Below are the code and all the weights of a small trained network. Each question names an input and a target symbol and asks about switching units off, where a switched-off unit gives its printed mean instead of its output.

import numpy as np


def w(rows, s, z=0):
    codes = np.array(rows[::2]) - 128.0
    scale = np.full(codes.shape[1], s)
    scale[-1] = z or s
    return codes * scale


def f(y):
    return np.maximum(y, 0)


def softmax(a):
    e = np.exp(a - a.max(-1, keepdims=True))
    return e / e.sum(-1, keepdims=True)


def log_softmax(a):
    a = a - a.max(-1, keepdims=True)
    return a - np.log(np.exp(a).sum(-1, keepdims=True))


def net(x, mask):
    ids = ['Δεζλτφψω'.index(c) for c in x.split()]
    T = len(ids)
    res = E[ids] + P[:T]
    u = 0
    for l in range(2):
        r = res
        for j in range(2):
            rows = slice(2 * j, 2 * j + 2)
            q, k, v = (r @ M[l][rows].T for M in (Q, K, V))
            z = softmax(np.where(np.tri(T) > 0, q @ k.T / 2**0.5, -1e9)) @ v
            o = O[l][rows]
            res = res + np.where(mask[u + j], z, o[:, -1]) @ o[:, :-1]
        u += 2
        y = f(res @ A[l][:, :-1].T + A[l][:, -1])
        res = res + np.where(mask[u : u + 8], y, B[l][:, -1]) @ B[l][:, :-1]
        u += 8
    return log_softmax(res[-1] @ U[:, :-1].T + U[:, -1])


Q, K, V, O, A, B = {}, {}, {}, {}, {}, {}
E = w([
[181,171,143,182,90,186],'Δ',
[100,135,173,47,99,152],'ε',
[60,170,151,81,154,136],'ζ',
[99,55,129,115,48,122],'λ',
[88,150,118,146,175,179],'τ',
[155,109,184,86,172,179],'φ',
[237,162,38,9,101,152],'ψ',
[117,37,116,184,147,137],'ω',
],0.014)
P = w([
[110,166,163,198,193,17],'0',
[124,151,148,177,174,66],'1',
[127,138,136,156,160,102],'2',
[126,128,122,145,153,128],'3',
[127,114,114,136,147,152],'4',
[124,107,106,124,143,173],'5',
[122,102,96,116,137,186],'6',
[120,96,92,110,136,200],'7',
[118,90,87,100,136,213],'8',
[114,83,82,92,135,221],'9',
[112,76,78,86,136,231],'10',
[107,78,74,79,136,240],'11',
[103,77,69,72,137,249],'12',
[101,73,64,66,138,255],'13',
],0.0058)
Q[0] = w([
[41,242,190,106,85,172],'L0H1',
[7,41,155,75,195,121],'L0H1',
[147,206,151,158,169,195],'L0H2',
[23,160,157,147,51,126],'L0H2',
],0.018)
K[0] = w([
[41,254,83,124,107,187],'L0H1',
[168,143,28,49,145,93],'L0H1',
[148,203,128,140,170,184],'L0H2',
[32,161,176,124,61,144],'L0H2',
],0.02)
V[0] = w([
[222,196,126,190,59,117],'L0H1',
[83,176,38,79,92,84],'L0H1',
[162,173,149,14,86,65],'L0H2',
[94,171,38,150,196,2],'L0H2',
],0.0086)
O[0] = w([
[92,83,49,54,176,63,106],'L0H1',
[251,128,148,129,195,60,185],'L0H1',
[141,108,2,232,128,135,158],'L0H2',
[177,116,65,84,65,154,3],'L0H2',
],0.0056,0.0033)
A[0] = w([
[46,129,148,171,109,137,239],'L0N1',
[141,218,175,86,110,23,119],'L0N2',
[137,128,84,200,188,110,49],'L0N3',
[82,151,127,82,181,161,128],'L0N4',
[190,130,180,83,153,53,88],'L0N5',
[141,111,139,62,123,179,203],'L0N6',
[119,178,252,48,120,14,20],'L0N7',
[71,191,144,201,216,66,8],'L0N8',
],0.012,0.0018)
B[0] = w([
[194,159,177,134,126,139,213],'L0N1',
[176,94,172,90,169,145,145],'L0N2',
[43,154,120,124,105,135,175],'L0N3',
[159,75,106,126,160,144,246],'L0N4',
[146,148,74,131,159,72,158],'L0N5',
[114,71,121,121,136,134,255],'L0N6',
[6,130,86,157,5,174,172],'L0N7',
[40,192,134,114,53,157,169],'L0N8',
],0.018,0.0055)
Q[1] = w([
[184,50,164,81,7,9],'L1H1',
[106,161,152,101,41,171],'L1H1',
[122,150,124,195,81,142],'L1H2',
[155,178,130,97,145,113],'L1H2',
],0.013)
K[1] = w([
[225,118,97,67,4,66],'L1H1',
[136,190,104,36,122,138],'L1H1',
[83,130,125,156,99,103],'L1H2',
[113,114,146,156,158,127],'L1H2',
],0.014)
V[1] = w([
[180,120,194,19,21,149],'L1H1',
[209,153,24,94,106,249],'L1H1',
[154,94,90,102,190,199],'L1H2',
[239,148,19,95,53,192],'L1H2',
],0.011)
O[1] = w([
[167,156,79,160,145,222,195],'L1H1',
[172,161,118,141,1,128,255],'L1H1',
[107,133,136,110,223,80,235],'L1H2',
[114,115,197,117,184,194,234],'L1H2',
],0.0095,0.0059)
A[1] = w([
[133,66,41,148,109,97,254],'L1N1',
[80,84,157,206,122,132,178],'L1N2',
[166,188,180,206,107,89,19],'L1N3',
[44,105,58,192,99,116,170],'L1N4',
[136,199,44,109,135,87,54],'L1N5',
[74,116,6,116,89,86,84],'L1N6',
[92,54,105,151,110,107,134],'L1N7',
[172,68,38,187,98,58,75],'L1N8',
],0.016,0.0036)
B[1] = w([
[67,153,123,105,87,83,211],'L1N1',
[135,166,77,145,89,165,255],'L1N2',
[28,100,144,180,85,83,164],'L1N3',
[90,85,183,188,180,74,227],'L1N4',
[41,83,76,216,145,153,145],'L1N5',
[190,158,104,30,164,190,186],'L1N6',
[187,156,150,175,114,124,233],'L1N7',
[152,5,112,139,101,100,147],'L1N8',
],0.021,0.0064)
U = w([
[6,149,168,163,33,132,97],'Δ',
[147,255,87,91,65,176,253],'ε',
[192,75,149,128,181,186,104],'ζ',
[107,88,131,132,86,88,46],'λ',
[35,134,165,105,131,89,114],'τ',
[95,178,126,114,125,65,222],'φ',
[47,110,66,124,138,125,53],'ψ',
[104,143,93,181,136,69,40],'ω',
],0.0072,0.0044)

Each question gives the input, a string of symbols that net reads in full, and the target symbol t.
The units are the heads (2 rows each of Q, K, V and O) and the neurons (one row each of A and B). Each row of codes is followed by its name. A weight is (code - 128) times the scale printed after its matrix; where a second scale follows, it is the last column's (O, A, B and U).
mask holds one flag per unit, layer by layer, with each layer's heads first. A switched-off unit (its flag False) gives its mean, the last column of its rows in O or B, instead of its output. The means were averaged over made-up inputs and are rounded, as every weight is.
A unit's drop is (log p(t) with every unit on - log p(t) with that unit switched off) / (log p(t) with every unit on - log p(t) with every unit switched off).
The circuit of an input: a set's keep is (log p(t) with only the set's units on - log p(t) with every unit switched off) / (log p(t) with every unit on - log p(t) with every unit switched off). Starting from the 12 units with the biggest drops (on a tie, the unit counted first), units are removed one at a time, each time the one whose removal leaves the highest keep (on an exact tie, the one counted first), for as long as the keep stays at least 0.8.
circuit, biggest first: the units of the circuit, biggest drop first
k most important neurons: the k neurons with the biggest drops, biggest first
top k neurons in layer l: the k neurons of layer l with the biggest drops, biggest first
input ε φ λ ψ λ λ φ ε τ φ ε φ ω, target ω: top 2 neurons in layer 1 -> (L1N7, L1N4)
input φ ψ τ τ, target τ: 2 most important neurons -> (L0N8, L1N4)
input τ ψ τ φ ψ τ φ ζ Δ, target Δ: circuit, biggest first -> (L0N4, L1N3)
input ψ τ τ τ τ λ, target λ: circuit, biggest first -> (L0H1, L1N8, L1H1)
input ω λ φ ε ε τ Δ φ λ, target ε: circuit, biggest first -> (L0N1, L1N4, L0H1)
input Δ Δ τ ω τ ψ λ Δ τ ψ ε φ Δ, target ζ: circuit, biggest first -> (L1N1, L0N7)
input ζ φ ω ω φ ψ φ, target ψ: circuit, biggest first -> (L0H1, L0N5, L1N5, L0N1)
input ε φ ω τ τ, target ε: circuit, biggest first -> (L1N4, L0N1)
input τ ψ ε, target ε: circuit, biggest first -> (L0N7, L1N6)
input Δ φ ζ ω ω ψ, target ψ: top neuron in layer 0 -> (L0N4)
input ε φ φ φ ε ω, target Δ: 2 most important neurons -> (L1N3, L0N1)
input ω ω ζ ψ ω λ φ, target φ: 3 most important neurons -> (L0N3, L0N1, L0N4)
input φ φ τ, target Δ: circuit, biggest first -> (L1N3, L0N8, L0N1, L0H1)
input ζ ψ ω φ φ τ ω, target φ: 2 most important neurons -> (L0N5, L0N4)
input ψ ω φ ε, target ε: circuit, biggest first -> (L1N6, L0N7)
input τ ω ω, target ε: 2 most important neurons -> (L1N4, L0N1)
input φ ψ φ, target ψ: circuit, biggest first -> (L0H1, L0N5, L1N5)
input φ λ φ φ λ φ Δ τ ω, target Δ: top 3 neurons in layer 0 -> (L0N4, L0N6, L0N1)
input φ φ ω λ ζ Δ τ τ Δ τ φ ε τ Δ, target ζ: top neuron in layer 1 -> (L1N2)
input ω λ ε ω ε λ ω φ ω, target ζ: top neuron in layer 0 -> (L0N1)
input ω φ ω Δ φ ζ ω, target ζ: circuit, biggest first -> (L0N1, L0H1, L1N1)
input τ τ ζ ε ζ τ, target ζ: 2 most important neurons -> (L1N2, L1N1)
input λ ζ ζ, target ε: top 2 neurons in layer 1 -> (L1N3, L1N1)
input τ φ ω τ φ, target ε: 3 most important neurons -> (L1N4, L0N7, L0N6)
input φ ω τ τ ζ ζ λ φ φ λ τ λ, target ζ: circuit, biggest first -> (L0N1, L0H2, L1N1)
